Facts:
tegrom {φ=332}
muflan {φ=844, Σ=lutresek, ε=buskol}
skufak {φ=120, Σ=nutul, ε=furem}
toter {φ=587, Σ=plidrafli}
zabram {φ=844, Σ=tezik, ε=stesik}
klidal {φ=571, Σ=flopek}
graklu {φ=120, Σ=gitru}
midam {φ=901, Σ=tezik}
teplek {φ=332, Σ=mibom}
pinim {φ=844, Σ=bradem, ε=muflan}
platatu {φ=332, Σ=lazo}
bastam {φ=571, Σ=nesubris}
grepiman {φ=901, Σ=nesubris, ε=keso}
furem {φ=237, Σ=gitru, ε=refam}
tuzus {φ=237, Σ=gitru}
gigrer {φ=844, Σ=stafe}
mibom {φ=332}
flenifi {φ=844, Σ=fosa}
tinan {φ=587, Σ=nesubris, ε=mana}
bregren {φ=571, Σ=gitru}
tipel {φ=120, Σ=stafe, ε=kufel}
drege {φ=901, Σ=fosa, ε=rogol}
begepe {φ=901, Σ=lazo, ε=mubrik}
plopoki {φ=844, Σ=flubroplil}
buke {φ=120, Σ=bradem}
flopek {φ=332, ε=veror}
moger {φ=571, Σ=brafi, ε=grezuk}
tezik {φ=332}
kodul {φ=332, ε=stafe}
kedis {φ=332, Σ=tegrom}
broro {φ=332, Σ=mibom, ε=flokon}
plote {φ=571, Σ=buskol, ε=kose}
niran {φ=332, Σ=nesubris, ε=gebu}
flubroplil {φ=901, ε=vatom}
gitru {φ=571}
lifim {φ=901, Σ=tegrom}
drabul {φ=901, Σ=bodrin, ε=grozun}
senom {φ=571, Σ=lutresek}
kufel {φ=120, Σ=nutul, ε=trudis}
plidrafli {φ=237, ε=zoplok}
votiple {φ=571, Σ=tezik}
nesubris {φ=332, ε=midus}
floklim {φ=901, Σ=flubroplil}
klemil {φ=571, Σ=mibom}
tetran {φ=901, Σ=nutul}
tetel {φ=844, Σ=grabros}
trudis {φ=901, Σ=flubroplil, ε=kodul}
femel {φ=237, Σ=tezik}
druver {φ=332, Σ=nutul}
gogor {φ=901, Σ=buskol, ε=skeskebrir}
plobiska {φ=332, Σ=gitru}
grabros {φ=332, ε=tipel}
faste {φ=237, Σ=rerok}
bodrin {φ=901}
gebu {φ=901, Σ=tezik, ε=ripluk}
tremel {φ=332, Σ=grabros, ε=veleto}
pluplo {φ=587, Σ=buskol}
mana {φ=571, Σ=lazo, ε=plobiska}
mubrik {φ=571, Σ=lazo}
brafu {φ=587, Σ=kodul}
grapan {φ=120, Σ=mibom}
refam {φ=237, Σ=kodul}
midus {φ=332, Σ=flubroplil, ε=plopoki}
lutresek {φ=901}
zuko {φ=901, Σ=nesubris, ε=tinan}
droflatrum {φ=844, Σ=bodrin}
lukun {φ=587, Σ=grabros}
skesir {φ=587, Σ=flubroplil}
vevom {φ=237, Σ=mibom}
laskol {φ=901, Σ=fosa}
brafi {φ=901}
seflar {φ=237, Σ=flubroplil, ε=plidrafli}
liduk {φ=237, Σ=rerok, ε=skufak}
dosku {φ=571, Σ=lutresek, ε=seflar}
lestu {φ=332, Σ=rerok}
kluflukli {φ=901, Σ=tezik, ε=dosku}
studro {φ=901, Σ=brafi}
vatom {φ=237, Σ=gitru, ε=zuko}
vofle {φ=237, Σ=nesubris}
baplumok {φ=901, Σ=stafe}
druti {φ=120, Σ=brafi}
klades {φ=844, Σ=tezik, ε=flubroplil}
dostes {φ=587, Σ=tegrom}
flokon {φ=901, Σ=tezik, ε=klari}
kloga {φ=901, Σ=buskol, ε=skalir}
dripo {φ=571, Σ=bradem}
diles {φ=120, Σ=rerok}
druro {φ=901, Σ=bodrin}
puskin {φ=332, Σ=bodrin}
grozun {φ=120, Σ=nutul, ε=koflun}
nekim {φ=120, Σ=nutul}
trozar {φ=332, Σ=kodul}
dragrur {φ=901, Σ=nesubris}
dreku {φ=844, Σ=fosa, ε=pinim}
gedre {φ=332, Σ=fosa}
grezuk {φ=237, Σ=gitru, ε=fufle}
pleso {φ=332, Σ=nesubris}
rogol {φ=901, Σ=fosa, ε=lukun}
suson {φ=901, Σ=lazo}
plobak {φ=844, Σ=tezik}
skeskebrir {φ=332, Σ=brafi, ε=flopek}
stuvek {φ=901, Σ=gitru}
fufle {φ=332, Σ=flopek}
drivan {φ=901, Σ=bradem}
trafle {φ=571, Σ=fosa, ε=nutul}
kose {φ=332, Σ=nesubris, ε=trafle}
koflun {φ=587, Σ=kodul, ε=dreku}
flamaklus {φ=587, Σ=tezik}
molasken {φ=332, Σ=tezik}
grekligrul {φ=120, Σ=plidrafli}
buskol {φ=571, ε=grabros}
veleto {φ=844, Σ=tezik, ε=moger}
koro {φ=901, Σ=flopek}
bekiklas {φ=901, Σ=rerok}
zoplok {φ=844, Σ=grabros, ε=kloga}
vagal {φ=901, Σ=brafi, ε=fliram}
klari {φ=332, Σ=flopek}
nutul {φ=901, ε=liduk}
fosa {φ=332}
lazo {φ=571}
trores {φ=844, Σ=bodrin}
trubril {φ=901, Σ=lutresek}
skalir {φ=571, Σ=nesubris, ε=koro}
keso {φ=237, Σ=bradem, ε=trores}
tivaple {φ=901, Σ=plidrafli}
skegun {φ=844, Σ=nesubris}
stesik {φ=844, Σ=gitru}
duve {φ=332, Σ=gitru}
skipli {φ=120, Σ=mibom, ε=drege}
vaflumak {φ=332, Σ=stafe}
fliram {φ=901, Σ=buskol}
ruskor {φ=901, Σ=flopek}
ripluk {φ=332, Σ=bodrin, ε=broro}
stafe {φ=571, ε=gogor}
fladur {φ=844, Σ=mibom}
veror {φ=332, Σ=tegrom, ε=tremel}
rerok {φ=332}
nuklukel {φ=237, Σ=bodrin}
fuflo {φ=120, Σ=nesubris}
bradem {φ=901}

Known rows:
vaflumak: [ 18 -16 -28  75 -26  -3 -26  -4  -7  -9 -11  -2 -27  29 -26 -22  -6   0
   8 -31   6 -14 -15  14  -2  40 -20 -32  -2 -26  35  42 -63  -3 -28  11
  49 -13 -13  38 -63  -2   8 -13  22  -1  18  18  19  -3 -21  29  14  30]
klades: [  2  72  16  58  17  -1  -1  19   1  -6  -6  25  10  -9  -2 -26  15 -15
 -28 -32  10 -18 -39  14 -17 -13 -23 -21  58  12 -50   7  15  -4   3   1
  33 -35 -24  17 -31   9   2 -11  -1  27 -41  -7 -28 -16 -15  12  18  31]
moger: [ -3  45 -31   7  10  13  13  36 -15  -2  -5 -18  -2   7  16   0  15  10
 -20  -9  41   6 -45  51  -3  21  16  -5   6  56 -35  31  -5 -10 -19  -6
 -42   7  15 -27 -16  23 -17 -15  24  50  -7   7  -3   6 -19 -13  -3  11]
flamaklus: [ 10  39 -14  40   7  16 -14  12  21  -1   6  27  15  -5  10   7  -2 -27
 -14  -7  25 -32  26 -21 -27   4 -19 -24  27 -15  -1 -26   0   8  30  12
  45 -40 -13  18   5  -4  15  -7  14  13  -8   4 -27 -29  10  20   2  20]
pinim: [  1  17  20  37  21  -3   3  21   3  -1   9  21  -2  -6 -22 -49  30  37
 -60 -45 -18   0 -67  58 -26  19  22  -9  49 -25 -39  16   0  38 -21 -26
  35 -15 -36  41  14  25 -41  -5  21  42 -30 -39 -29 -34 -36  -9  29  14]
grabros: [-29 -48  -8  78  11 -20 -19 -30 -11 -13  -9  33   7  -5 -43 -42  31  -1
   6 -34 -57  20 -57  85  11  50  -4 -24  10 -32  12  61   4   6 -64  -2
  59 -10  -8  61 -63  45  -8  22  35   0 -25 -26 -14  -2  -2  -8  28  31]
duve: [ 28   4 -16  63 -22 -17 -22 -22 -23 -27   0  22 -50  26 -25   4 -12  22
  -2 -19   4  10 -31  -9  10  47 -15 -18   4 -31  31  67 -74   1 -11   0
  53 -25  -7  38 -73  12  12   0  40 -12  18  34  17 -24  -1  34   8  -3]
platatu: [ 18 -16 -30  74 -27  -3 -26  -3  -6  -8 -10   0 -28  30 -24 -23  -6   0
   8 -31   5 -14 -14  15  -2  39 -19 -33  -1 -26  35  42 -63  -2 -28  12
  48 -13 -13  38 -62  -4   7 -13  22   0  19  18  18  -3 -21  29  14  30]
tremel: [ -24   14  -64   58    6   -3    3   16  -22   -4  -15   -8  -40   39
  -15  -14   12    7  -23  -48   33  -12  -49   60    7   46  -11   13
    0   51  -20   45  -44  -19  -73   16    4   -6    6  -14 -110   21
    4  -28   36   14  -19   22    5   14  -19   41    8   18]
pluplo: [ 21  14  -5  21   4  18   2   4  14   6   6   9  -9   5 -13  -4 -10 -21
 -31   2  14  -8  28 -10 -23  13  -2 -20   4 -20   5 -10 -25  26   3  -1
  34 -17 -14   8  17 -23  -6 -17  15  26  10 -14 -10 -15  12  13  -1   9]
kloga: [ 28 -35  19  -1  10 -20  41  16  16  12  49  -1  34  -2  17  25 -50 -25
 -23  33   4  34 -23  -2 -14 -50 -22 -57 -28 -19 -25   4  58 -14   6  12
 -52   2  25 -43  21  19 -25   7   7  73   4 -21 -43   5  55  14 -61  46]
dragrur: [-10 -29 -36  -3 -14  -4   4  12  26   9  16 -16  18 -45  39  37 -19   1
 -41  49  21  23  29 -35 -50  22   9 -36 -30 -14  41  -7  12  -5  44  19
 -14 -22   9 -15  57 -10 -20 -16  24  40  -8 -12  -7  22  14  -2 -27  -4]
begepe: [ 12  -7 -30 -26  17   6  24  14  33   7  27  10  17 -26  37  13 -35   1
 -30  39  14  33  -1  29 -26  -5   6 -34 -26   0 -19  -1  46   6   8  19
 -23  -1  30 -21  22  14 -19   5  27  59  -5 -30 -28   1  28 -10 -25  17]
tezik: [-15  -5 -17  89 -13   1 -41 -17  -2  -4 -20  11  15  15 -24  -7  23 -27
  40 -24   2 -27  -8   5   5  41 -21 -25  -2 -17  35  40 -29  -6 -18  22
  65 -10 -31  33 -78  31  31   5  12 -27  -3  31  13 -22 -15  22  23  33]
plopoki: [ 27  34  24  40   0  11  -6   9  -1   1 -10  -6 -21  14 -21 -35   9 -24
 -26 -10  14 -14   4  -9 -12  15  -7 -23  33 -10  -6  13 -43  23  -2 -14
  45 -20 -35  25   6 -26 -11 -27   2  28  10  -4   1 -10 -14   0  17   6]
seflar: [ 39  24  50  19  -5 -10  31  26 -25  -2  24  -6  40   3 -11  16 -15 -29
  -2   8   1  28 -43  14   2 -50 -10 -60  14   2 -29  22  30 -25   9 -29
 -72   7  23 -29  47   7 -31   8  -6  76  16 -15 -26  12  23 -18 -46  52]
skalir: [ -2  -1  26  59 -26 -35  15  18 -31  -3   6 -21  23 -23  -9  15   2  -6
 -28  -1 -10  34 -58  -5 -18 -16 -14 -54  12   2   5  45  13 -47   9 -13
 -49 -15   6 -16  17   3 -31 -14  -2  54 -22  -8  -5  45  -4   1 -32  37]
brafu: [ 19  15  -5  21   4  17   1   4  12   6   5   9  -9   5 -13  -4 -10 -21
 -31   3  14  -7  28 -11 -23  13   1 -19   6 -20   4 -10 -24  26   3  -1
  33 -18 -13   8  18 -22  -6 -17  16  25  10 -12  -8 -14  13  13  -2   7]
midus: [  8  -5 -29  73 -11 -15  -4  -1 -11  -9  -6  13 -24  16 -30 -29 -11  12
 -11 -42 -12   8 -53  57   1  20 -19 -30   3  -8  -3  52 -28 -12 -53  13
  27  -7   2  24 -88  12  -2  -7  22  15 -10  -5   6  11 -18  31  10  46]
nekim: [ 27   9 -25  21 -21  17 -12  11  -2  -5  -1  -2   6   6  -1   8  -7  -5
  11   4  18   1  10  14 -10  23   6 -39  -5 -12  29  15 -30   0   9  -6
  -2  -4  15  15  21  -7  -5   1  23  29  34   3   5  -3  -6 -10  -7  23]
kluflukli: [  4  14 -28  -1  18  -1  13  21  37   1  31  26  44 -33  55  26 -29 -12
 -12  28  22  10  -8  12 -29 -23 -18 -42  -5   3 -27 -16  75 -16  33  30
 -18 -23  29 -15   7  32   1  16  21  48 -23 -11 -50 -11  32   2 -30  35]

Rows:
No name comes twice in this set of rows, the named rows included.
[  1  13  23  39  23  -5   1  16   1  -4   6  24  -3 -11 -22 -52  31  29
 -58 -40 -25   3 -62  59 -22  21  17 -12  53 -26 -36  17   3  35 -22 -27
  40 -22 -30  49  15  21 -40  -3  23  42 -30 -43 -33 -28 -29 -15  29  13] -> muflan
[ -45   -1  -42   63   21   -2    0  -16  -28   -3  -27   -2  -21   27
  -30  -16   32  -38    3  -24    8    1  -29   61   28   55  -14   12
   -7   55  -12   60  -24  -16  -87   14   19    0    1  -11 -113   28
   16  -15   30   -1  -24   16    6   23   11   18   14   14] -> flopek
[ 33  13  82  70   6 -32  32  12 -27   5  19  -4   4  28 -47 -22 -11 -44
 -35 -24 -12   8 -57 -12   4 -53 -40 -45  37 -17 -45  31   4 -12 -25 -21
  -7 -11 -28 -14 -16  -3 -24 -19 -22  55 -10 -12 -27   4  21  28 -28  49] -> zoplok
[-26 -14 -33  97 -27 -35  -8  -3 -24  -7 -12   1 -18 -14 -32  -8   3  23
 -38 -42 -21  19 -58  27 -23  29 -16 -28   3  -7  21  55 -29 -33 -37  15
  17 -24  -7  16 -74   1 -10 -23  18   9 -43  -6  16  42 -29  42   6  37] -> niran
[ 36  53  37  29   5  -3  -3 -11 -19 -20   1  17 -42  10 -20  -7   4  -1
 -36   4  14   9 -13 -37  -1  23  -2  -8  39 -15  -9  39 -54  25  16 -26
  49 -31 -29  25  -4 -10  -5 -14  21  14   7  14  -1 -31   8   3  10 -28] -> stesik
[ -3   7  -9  43 -36  -7 -14  16 -13  -6 -13 -26   9 -26   9  10  15   2
 -17  14  14  14  -9 -21 -29  32   5 -42   8  -1  42  32 -28 -22  31  -9
 -11 -21  -4  11  38 -14 -19 -21  11  31  -1   6  17  31 -25 -16  -5   5] -> bastam
[ 32   1 -17 -36   7   3   9  -6  22 -12  33  18  -9 -17  41  44 -38  13
 -24  62  29  37  18 -33 -16  19  10 -23 -26 -20  13  14   2  18  48   6
   0 -15  23  -7  32  15  -6  12  46  32  22   8 -18 -31  46  -6 -29 -27] -> stuvek
[ 37  74 -30  10 -17  19   5  -7   7  -7 -17  33   6 -47 -11  -2 -44  15
   2  14 -15  59  -8  59 -18 -18  11 -59 -16   9 -13  41  11  -4   3  19
  -3  15  33   2 -28 -20   3   8   3  32 -13 -40  32  28 -18 -16  13  51] -> skufak
[  0  29  -2  18 -30   6  -6  22 -16  -4  -9 -20  26 -38  10  29  18  -5
 -20  25  18  17   8 -22 -34  21  20 -40  11   6  37  13 -15 -18  49 -23
 -34 -20   7  -1  84 -21 -24 -15  11  43   4  -6  10  29 -14 -32 -15   2] -> vofle
[ 35  29 -11  11 -15   3  -9  -8 -19 -26  10  22 -15   2  -1  35 -12  17
   2  17  17  24  -7 -11   1  32  11 -25   1 -17  24  42 -40   3  28 -17
   1 -16  21  14   8  10   1  13  42  15  31  22   4 -24  16  -5 -14 -10] -> graklu
[ 46 105  12 -22  -1  10  15 -10 -16 -26   0  42   0 -53   4  29 -28  24
 -13  41  -1  76 -24  21  -5 -12  26 -39  11  17 -29  53  13   1  42 -18
 -25   1  37  -6  20  -1  -6  20  18  42  -7 -21  12   0   9 -41  -2   1] -> furem
[-13  19 -37  90 -35 -27  -9 -15 -14  -8 -25  14 -21 -40 -35 -12 -18  28
 -34 -28 -32  42 -46  33 -29  15 -12 -45  -5  -4  16  67 -23 -31 -28  28
  30 -15  -3  16 -91 -17   0 -22   5   4 -54 -21  40  55 -39  38  20  46] -> kose
[ 27   6 -16  62 -23 -16 -22 -19 -21 -24   1  19 -48  28 -26   6 -13  29
  -4 -21   7   7 -35 -10   6  45 -11 -16   3 -31  30  66 -76   4 -10   0
  50 -18 -11  34 -75  16  11   0  39 -12  17  36  19 -28  -7  37   8   0] -> plobiska
[ 29  13  28  35  -8 -16  17  17 -20  -5  13  -7  19   4  -7  -3 -11 -13
  -2  -2   0  26 -55  25   4 -26 -14 -53  12   3 -22  41  16 -24  -7 -13
 -39   2  13 -10   0  16 -22   3   1  59   4  -8 -14  12   5  -9 -25  45] -> dosku

The same nodes again, as new rows of numbers:
Known rows:
pleso: [  8 -10   4 -18 -24   2 -40 -24  28  10  23 -39]
nesubris: [ 23 -49  22   2 -40  -7 -44 -37   0 -26  14 -16]
skalir: [ 15  20 -46 -11 -24  -4 -31 -38   4 -47  29   3]
kloga: [ 49  13 -31  30   6 -12  33  -6  -2 -29  34  -3]
bastam: [ -8  25 -19 -30 -28  20 -40 -31  22 -13   5   2]
flopek: [ -6 -82   0  15 -18  20  -6 -21 -50   8   8  -8]
pinim: [ 20  15  -2   5   8 -53  -3 -20   3  -4 -41  11]
gogor: [ 30 -25 -37  10  -6  24  13  -6 -36  26 -31 -10]
femel: [-32  15  23  15  22  -1  32  38 -20  13  -1   0]
fosa: [-14 -35  49  11 -16   3  -1 -21   3   3  22  -4]
drege: [ 43  -6 -15  17  12   0   6   2  -3  -6 -12   3]
dripo: [-26  24  -8 -13   2  10  -8 -15   6   6   7  20]
graklu: [-52  36  -1 -25 -18   0  -6  41 -17 -30 -13 -14]
trubril: [23 15  2  3  1 19 17  4 17 18 -3 -5]
tetran: [22 14  4  4  0 18 18  4 18 16 -5 -5]
plobiska: [ -8 -12  16   2   6  -6  -8  -7  13  23  28 -18]
veleto: [ -8 -39 -31  13  27   9  38  20 -42  15  -2  29]
faste: [-15  20   7  -5  -5   5  -1  23  -2   0   0 -22]
keso: [  3   5  -9   7   6  -9 -10  22 -20 -18  -9 -16]
suson: [23 15  4  3  1 18 17  3 19 17 -3 -5]
broro: [ 13 -32  -5  13  22 -25 -21  -5  -6   0  22 -10]

Rows:
No name comes twice in this set of rows, the named rows included.
[ 56  -1 -23  -4 -20  12 -23 -15  17 -18 -13 -19] -> grepiman
[  9  -2  -9  11  11 -13 -13  28 -16 -33   1 -11] -> vatom
[-38  29 -15 -11 -20 -37 -17  16 -55 -24 -61 -17] -> kufel
[-20 -31 -11   4 -25  15  -6 -41 -55  -7 -30  31] -> stafe
[ -7   4 -22  -6  19  -2 -24  -8  -6 -14  -3  31] -> plote
[ -1 -11 -18   5   0   6  -9  25 -30 -14  -5 -18] -> grezuk
[-30  30 -12 -10  -5 -35 -20  33 -33 -51 -33  -8] -> grozun
[-35  22 -19 -14  -8 -16 -16  40 -35 -47 -21  -8] -> skipli
[ 24  -7   3  34  41  -6  41  21 -16   9  -7  26] -> flokon
[ 14  18 -27  22   0 -25  14  14 -23 -46  38 -20] -> seflar
[-34 -40  61  37  10  -5  32  -4 -10  19  21  18] -> tezik
[-13  16  10  -7   2   9  -9  30   4  -2  -3 -17] -> refam
[-11 -13 -47  -4   9  18 -15 -10 -31  -6   4  23] -> moger
[ 44 -52  37  14  24  25 -22  26  18 -40 -28  40] -> nutul
[24 18  0  7 -1 16 24  1 18 11  7 -6] -> koro

